Here is a tiny trained network, its code and every weight. The questions are about switching its units off for an input and a class, where a switched-off unit gives its printed mean instead of its output.

import numpy as np


def w(rows, s, z=0):
    codes = np.array(rows[::2]) - 128.0
    scale = np.full(codes.shape[1], s)
    scale[-1] = z or s
    return codes * scale


def f(y):
    return y / 2 * (1 + np.tanh(0.7978845608 * (y + 0.044715 * y**3)))


def log_softmax(a):
    a = a - a.max(-1, keepdims=True)
    return a - np.log(np.exp(a).sum(-1, keepdims=True))


def net(x, mask):
    res = np.array(x, float).reshape(1, 7) / 4 @ E
    y = f(res @ A[0][:, :-1].T + A[0][:, -1])
    res = res + np.where(mask, y, B[0][:, -1]) @ B[0][:, :-1]
    return log_softmax(res[-1] @ U[:, :-1].T + U[:, -1])


A, B = {}, {}
E = w([
[116,130,124,126,130,140,137,126,141,140,114],'x0',
[130,141,122,124,129,137,125,128,125,132,126],'x1',
[117,128,137,129,128,131,126,119,123,138,140],'x2',
[57,49,3,158,216,99,30,205,198,176,231],'x3',
[136,129,126,138,129,131,123,124,128,130,125],'x4',
[134,123,125,125,139,134,144,119,123,136,137],'x5',
[46,194,136,237,190,226,200,216,43,39,168],'x6',
],0.0048)
A[0] = w([
[197,184,248,91,33,159,212,53,58,102,39,181],'N1',
[71,40,2,158,201,102,46,208,201,182,205,147],'N2',
[136,129,132,130,138,133,134,132,135,137,128,145],'N3',
[33,212,128,246,206,209,204,216,29,36,164,99],'N4',
[187,190,234,104,52,144,206,75,82,105,46,148],'N5',
[141,126,125,136,131,132,135,130,124,141,133,142],'N6',
[191,72,120,39,76,49,82,62,192,189,101,2],'N7',
[144,126,117,125,144,124,142,135,133,121,120,117],'N8',
[186,70,115,41,82,47,74,36,205,191,89,31],'N9',
[42,188,133,244,195,203,200,213,39,58,158,75],'N10',
[66,37,20,137,196,116,42,197,191,167,212,145],'N11',
],0.0036,0.00092)
B[0] = w([
[34,207,15,240,239,16,225,26,20,36,44,253],'N1',
[50,234,34,217,223,17,235,47,14,37,37,245],'N2',
[115,127,145,124,122,127,117,122,139,111,119,130],'N3',
[253,13,215,13,9,223,17,223,242,249,217,244],'N4',
[40,200,79,206,207,51,194,73,47,49,67,226],'N5',
[122,123,142,145,118,117,134,117,128,132,140,129],'N6',
[204,79,196,73,48,180,63,199,204,214,193,199],'N7',
[135,125,124,132,136,130,136,118,144,134,126,127],'N8',
[225,46,217,60,43,224,47,212,202,212,209,212],'N9',
[206,41,201,38,35,232,15,202,233,222,214,225],'N10',
[32,219,45,223,211,31,220,47,41,26,17,234],'N11',
],0.0033,0.0045)
U = w([
[28,226,55,223,254,56,202,77,35,32,66,254],'0',
[228,27,200,31,13,200,55,191,223,224,193,2],'1',
],0.0076,0.00061)

Each question gives the input, the list of numbers given to net, and the class t.
The units are the neurons (one row each of A and B). Each row of codes is followed by its name. A weight is (code - 128) times the scale printed after its matrix; where a second scale follows, it is the last column's (A, B and U).
mask holds one flag per neuron, in row order. A switched-off neuron (its flag False) gives its mean, the last column of its row in B, instead of its output. The means were averaged over made-up inputs and are rounded, as every weight is.
A unit's drop is (log p(t) with every unit on - log p(t) with that unit switched off) / (log p(t) with every unit on - log p(t) with every unit switched off).
The circuit of an input: a set's keep is (log p(t) with only the set's units on - log p(t) with every unit switched off) / (log p(t) with every unit on - log p(t) with every unit switched off). Starting from all 11 units, units are removed one at a time, each time the one whose removal leaves the highest keep (on an exact tie, the one counted first), for as long as the keep stays at least 0.8.
units of the circuit, in order: the units of the circuit, biggest drop first
k most important neurons: the k neurons with the biggest drops, biggest first
drop of u: that unit's drop, to one decimal
input [-3,7,0,6,-4,3,8], class 1: units of the circuit, in order -> N4
input [2,6,8,-8,1,-3,-8], class 0: 4 most important neurons -> N1, N5, N4, N10
input [-3,4,-4,6,-2,-4,-6], class 0: 3 most important neurons -> N2, N11, N4
input [-7,-3,3,-6,-6,5,7], class 1: 2 most important neurons -> N4, N10
input [1,-7,4,7,-2,2,-6], class 0: 2 most important neurons -> N2, N11
input [-7,8,4,4,3,0,-3], class 0: 4 most important neurons -> N4, N10, N2, N11
input [1,6,2,5,-2,-2,-5], class 0: 4 most important neurons -> N2, N11, N4, N10
input [-3,-6,0,7,-4,2,-6], class 0: 2 most important neurons -> N2, N11
input [-8,-8,-4,-6,3,-5,-6], class 0: 2 most important neurons -> N1, N5
input [5,8,-4,-4,0,6,5], class 1: 4 most important neurons -> N4, N10, N2, N11
input [-6,-6,5,-7,6,-2,-5], class 0: drop of N1 -> 0.7
input [-5,-5,-1,1,-7,3,3], class 1: drop of N5 -> 0.1
